[[-12,11,19,8,20,-35,-14,-24,-35,18],
[0,7,-1,1,3,-23,-10,-12,-23,22],
[-3,16,5,-2,4,-7,-8,-7,-7,12]]
->
[[0,7,-1,1,3,-23,-10,-12,-23,22],
[-3,16,5,-2,4,-7,-8,-7,-7,12],
[-12,11,19,8,20,-35,-14,-24,-35,18]]

[[-11,3,2,6,5],
[-1,3,8,31,0]]
->
[[-1,3,8,31,0],
[-11,3,2,6,5]]

[[-12,-19,-2,-17],
[-24,-29,6,-22],
[-7,10,16,-15],
[4,-2,1,0],
[2,-7,-4,4],
[-5,1,2,-4]]
->
[[4,-2,1,0],
[2,-7,-4,4],
[-5,1,2,-4],
[-7,10,16,-15],
[-12,-19,-2,-17],
[-24,-29,6,-22]]

[[24,-13,-9,24,-29,-3],
[35,-3,10,35,-6,-16],
[0,-28,-8,0,-6,-28],
[-1,-26,-12,-1,-17,-23],
[37,-4,4,37,-14,-8],
[14,-18,-14,14,-30,-8],
[33,-8,-3,33,-23,-3]]
->
[[37,-4,4,37,-14,-8],
[35,-3,10,35,-6,-16],
[33,-8,-3,33,-23,-3],
[24,-13,-9,24,-29,-3],
[14,-18,-14,14,-30,-8],
[0,-28,-8,0,-6,-28],
[-1,-26,-12,-1,-17,-23]]

[[26,-4,12,7,-7,-11,-13,-23,-1,14,10,32,-4],
[15,-16,13,2,12,20,18,10,-14,8,12,20,18],
[17,-27,0,19,0,-6,-13,15,0,-11,19,13,15],
[-9,-19,-8,28,9,-28,-9,-2,-3,-18,2,8,18]]
->
[[26,-4,12,7,-7,-11,-13,-23,-1,14,10,32,-4],
[17,-27,0,19,0,-6,-13,15,0,-11,19,13,15],
[15,-16,13,2,12,20,18,10,-14,8,12,20,18],
[-9,-19,-8,28,9,-28,-9,-2,-3,-18,2,8,18]]

[[-31,-7],
[-6,7],
[-7,19],
[-20,-9],
[-3,-15],
[-23,20]]
->
[[-3,-15],
[-6,7],
[-7,19],
[-20,-9],
[-23,20],
[-31,-7]]
---
[[-15,25,27,-2,-23,7,17,-10,1,25,-19,29],
[17,19,-27,9,-17,-21,-14,4,-22,33,-17,33],
[-33,0,-5,-17,24,30,-27,-18,-17,-22,-33,-7]]
->
[[17,19,-27,9,-17,-21,-14,4,-22,33,-17,33]]

[[-12,-4,7,-3,-8,-8,-5,6,8,3,-2],
[2,-5,3,-1,9,5,11,-6,-6,12,-8],
[-9,-2,1,-5,2,1,1,-23,-5,32,-28],
[-5,1,-3,-2,-12,-4,22,0,-8,4,-10]]
->
[[2,-5,3,-1,9,5,11,-6,-6,12,-8],
[-5,1,-3,-2,-12,-4,22,0,-8,4,-10]]

[[-28,11,5,18,-1,-1,5,0,-1,4,-5],
[-14,-6,-20,2,8,-8,3,-15,-10,-17,8],
[-7,-3,-12,13,5,-6,1,-11,-6,-10,7],
[3,-5,-8,-15,1,-2,0,-2,-3,-6,2],
[10,-5,10,-14,-2,10,-5,7,8,3,3],
[7,-2,7,-18,-3,6,-3,8,5,4,-1],
[-8,5,2,13,0,-1,1,0,1,3,-3]]
->
[[-14,-6,-20,2,8,-8,3,-15,-10,-17,8],
[3,-5,-8,-15,1,-2,0,-2,-3,-6,2],
[7,-2,7,-18,-3,6,-3,8,5,4,-1]]

[[24,4,6,26],
[15,-6,4,4],
[-3,5,-4,18]]
->
[[15,-6,4,4]]

[[-20,-12,11,-16,0,11,-23,12,-6],
[33,-32,2,31,3,-10,-19,-19,-9],
[-28,-5,7,-17,0,10,-23,15,-8]]
->
[[33,-32,2,31,3,-10,-19,-19,-9]]

[[-27,-15],
[24,5],
[-21,-11],
[-16,5],
[-1,-6],
[1,-17],
[2,10]]
->
[[24,5],
[-16,5],
[1,-17]]

[[-4,-3,-3,-15,10,6,-10,15],
[-24,30,15,-6,-2,-30,-11,-30],
[34,5,-3,28,-9,13,19,4],
[-4,-19,6,3,6,-4,-5,-10]]
->
[[-24,30,15,-6,-2,-30,-11,-30],
[-4,-19,6,3,6,-4,-5,-10]]
---
[[-11,-4,26,24,23],
[-22,-30,36,18,-9],
[-30,9,-27,-8,-17],
[-27,12,-29,-14,9],
[-3,20,25,-26,-30]]
->
[[-22,-30,36],
[-30,9,-27]]

[[0,-23,-13],
[0,-36,10],
[0,-23,-13],
[0,-12,-7]]
->
[[0,-36,10],
[0,-23,-13]]

[[-8,0,-29,-12,-25],
[-12,13,-24,-15,-23],
[-10,8,8,-1,13],
[-6,1,-33,-14,-32]]
->
[[-12,13,-24],
[-10,8,8]]

[[3,2,-7,-7,-1],
[4,1,-13,18,-1],
[-1,0,-29,1,-17],
[-5,1,-1,15,4]]
->
[[4,1,-13],
[-1,0,-29]]

[[27,36,-9,13],
[-24,13,-12,18],
[15,-21,20,-17]]
->
[[-24,13,-12],
[15,-21,20]]

[[-2,5,-8],
[-3,10,-6],
[-3,16,-9],
[0,-30,-8]]
->
[[-3,10,-6],
[-3,16,-9]]

[[-35,-8,18],
[-9,-3,-3],
[-10,-3,-30],
[-15,-4,15],
[-15,3,-5]]
->
[[-9,-3,-3],
[-10,-3,-30]]
